Here is a tiny trained network, its code and every weight. The questions are about switching its units off for an input and a class, where a switched-off unit gives its printed mean instead of its output.

import numpy as np


def w(rows, s, z=0):
    codes = np.array(rows[::2]) - 128.0
    scale = np.full(codes.shape[1], s)
    scale[-1] = z or s
    return codes * scale


def norm(h):
    return h / np.sqrt((h * h).mean(-1, keepdims=True) + 1e-5)


def f(y):
    return y / 2 * (1 + np.tanh(0.7978845608 * (y + 0.044715 * y**3)))


def log_softmax(a):
    a = a - a.max(-1, keepdims=True)
    return a - np.log(np.exp(a).sum(-1, keepdims=True))


def net(x, mask):
    res = np.array(x, float).reshape(1, 5) / 4 @ E
    u = 0
    for l in range(4):
        y = f(norm(res) @ A[l][:, :-1].T + A[l][:, -1])
        res = res + np.where(mask[u : u + 8], y, B[l][:, -1]) @ B[l][:, :-1]
        u += 8
    return log_softmax(norm(res)[-1] @ U[:, :-1].T + U[:, -1])


A, B = {}, {}
E = w([
[145,18,138,192,186,122],'x0',
[131,128,126,127,129,127],'x1',
[131,128,132,132,124,130],'x2',
[41,35,24,80,34,158],'x3',
[196,84,234,17,141,255],'x4',
],0.0021)
A[0] = w([
[137,253,131,77,86,108,6],'0.n0',
[169,37,155,190,192,81,52],'0.n1',
[122,169,129,182,127,84,38],'0.n2',
[175,195,169,170,179,117,29],'0.n3',
[132,141,209,132,120,126,92],'0.n4',
[133,135,142,110,153,109,50],'0.n5',
[162,198,158,157,208,118,4],'0.n6',
[120,172,142,186,123,48,54],'0.n7',
],0.0066,0.0018)
B[0] = w([
[67,138,168,196,117,254,253],'0.n0',
[65,166,148,168,99,243,210],'0.n1',
[138,142,105,122,181,114,175],'0.n2',
[136,88,168,109,65,76,229],'0.n3',
[190,133,141,127,188,136,162],'0.n4',
[140,161,176,153,203,134,110],'0.n5',
[138,85,165,118,61,73,222],'0.n6',
[164,128,70,124,181,121,221],'0.n7',
],0.0093,0.0025)
A[1] = w([
[82,82,77,78,41,119,82],'1.n0',
[110,145,132,119,133,128,40],'1.n1',
[192,135,148,49,149,173,81],'1.n2',
[126,136,115,94,177,126,58],'1.n3',
[103,173,134,89,140,120,17],'1.n4',
[164,114,196,79,128,165,104],'1.n5',
[144,255,124,64,96,104,3],'1.n6',
[122,168,82,112,138,86,20],'1.n7',
],0.007,0.00051)
B[1] = w([
[171,136,202,145,127,87,254],'1.n0',
[135,100,139,144,149,130,122],'1.n1',
[120,161,71,171,159,93,180],'1.n2',
[164,137,100,207,120,117,108],'1.n3',
[148,92,139,184,156,128,110],'1.n4',
[120,148,60,126,156,103,232],'1.n5',
[114,2,139,240,192,141,111],'1.n6',
[154,138,148,79,179,160,132],'1.n7',
],0.0092,0.0031)
A[2] = w([
[105,137,79,96,186,93,81],'2.n0',
[175,93,217,101,75,39,34],'2.n1',
[55,100,145,184,137,254,1],'2.n2',
[150,148,96,99,148,131,27],'2.n3',
[137,155,152,118,118,136,170],'2.n4',
[166,151,39,119,159,103,82],'2.n5',
[135,123,5,108,205,82,98],'2.n6',
[113,97,145,78,49,90,147],'2.n7',
],0.0071,0.00036)
B[2] = w([
[163,128,109,159,170,180,154],'2.n0',
[136,2,108,174,87,56,254],'2.n1',
[53,239,166,126,58,139,234],'2.n2',
[114,85,134,162,144,165,133],'2.n3',
[79,98,59,78,129,90,142],'2.n4',
[124,98,144,76,181,170,179],'2.n5',
[215,115,102,10,221,206,212],'2.n6',
[174,131,133,178,189,74,177],'2.n7',
],0.0085,0.006)
A[3] = w([
[134,133,68,174,135,142,62],'3.n0',
[168,83,65,120,111,183,5],'3.n1',
[150,143,72,130,128,114,60],'3.n2',
[193,144,128,117,90,1,74],'3.n3',
[107,164,89,150,114,157,111],'3.n4',
[199,167,91,98,95,83,93],'3.n5',
[76,93,92,183,172,170,101],'3.n6',
[104,152,98,151,180,85,67],'3.n7',
],0.0056,0.0014)
B[3] = w([
[142,37,252,71,63,179,103],'3.n0',
[219,177,110,182,122,163,132],'3.n1',
[104,67,253,102,147,170,107],'3.n2',
[170,111,139,171,181,56,254],'3.n3',
[104,80,205,121,65,151,154],'3.n4',
[41,127,120,170,193,119,123],'3.n5',
[213,154,199,15,80,54,118],'3.n6',
[147,123,247,42,137,125,104],'3.n7',
],0.0052,0.0022)
U = w([
[155,34,128,195,106,1,233],'0',
[38,228,150,144,53,163,143],'1',
[197,123,81,56,231,196,2],'2',
],0.0075,0.00059)

Each question gives the input, the list of numbers given to net, and the class t.
The units are the neurons (one row each of A and B). Each row of codes is followed by its name. A weight is (code - 128) times the scale printed after its matrix; where a second scale follows, it is the last column's (A, B and U).
mask holds one flag per neuron, layer by layer. A switched-off neuron (its flag False) gives its mean, the last column of its row in B, instead of its output. The means were averaged over made-up inputs and are rounded, as every weight is.
A unit's drop is (log p(t) with every unit on - log p(t) with that unit switched off) / (log p(t) with every unit on - log p(t) with every unit switched off).
The circuit of an input: a set's keep is (log p(t) with only the set's units on - log p(t) with every unit switched off) / (log p(t) with every unit on - log p(t) with every unit switched off). Starting from the 12 units with the biggest drops (on a tie, the unit counted first), units are removed one at a time, each time the one whose removal leaves the highest keep (on an exact tie, the one counted first), for as long as the keep stays at least 0.8.
circuit, biggest first: the units of the circuit, biggest drop first
unit that matters most: the unit with the biggest drop
k most important neurons: the k neurons with the biggest drops, biggest first
top k neurons in layer l: the k neurons of layer l with the biggest drops, biggest first
drop when u is switched off: that unit's drop, to one decimal
input [7,-2,-5,-2,-6], class 1: circuit, biggest first	0.n1
input [-4,-6,-2,-6,-8], class 2: 2 most important neurons	0.n7, 0.n2
input [-4,2,1,-7,-8], class 2: circuit, biggest first	0.n7, 2.n6
input [3,-5,2,-8,6], class 0: top 2 neurons in layer 0	0.n6, 0.n3
input [6,3,0,2,-6], class 1: circuit, biggest first	0.n1, 2.n2
input [-2,-5,7,-7,-8], class 2: top 2 neurons in layer 1	1.n0, 1.n7
input [8,-8,-3,-6,5], class 1: 2 most important neurons	0.n1, 1.n0
input [-4,1,5,1,-5], class 2: 3 most important neurons	0.n7, 0.n1, 0.n2
input [-4,3,-2,-2,-4], class 1: 2 most important neurons	0.n0, 1.n5
input [4,5,4,5,-8], class 2: 2 most important neurons	0.n0, 0.n3
input [4,7,-5,-8,7], class 0: 3 most important neurons	0.n6, 0.n3, 0.n7
input [0,6,-6,6,-7], class 2: 4 most important neurons	0.n3, 0.n6, 1.n7, 2.n6
input [1,2,8,-7,6], class 0: 2 most important neurons	0.n3, 0.n6
input [6,5,6,-4,-8], class 2: 2 most important neurons	0.n7, 0.n0
input [-6,-2,-1,-3,-4], class 1: unit that matters most	0.n0
input [-2,5,-3,5,-7], class 2: top 2 neurons in layer 0	0.n3, 0.n6
input [4,-2,-3,-2,4], class 1: 3 most important neurons	0.n1, 0.n7, 0.n2
input [-7,-1,-6,-5,4], class 1: 2 most important neurons	0.n0, 1.n0
input [0,5,7,-2,-3], class 2: top 2 neurons in layer 0	0.n7, 0.n2
input [6,-2,-8,2,-4], class 1: drop when 0.n1 is switched off	0.9
input [5,6,1,-3,-3], class 1: drop when 0.n1 is switched off	1.2
input [-6,6,-6,-6,3], class 0: drop when 0.n3 is switched off	2.2
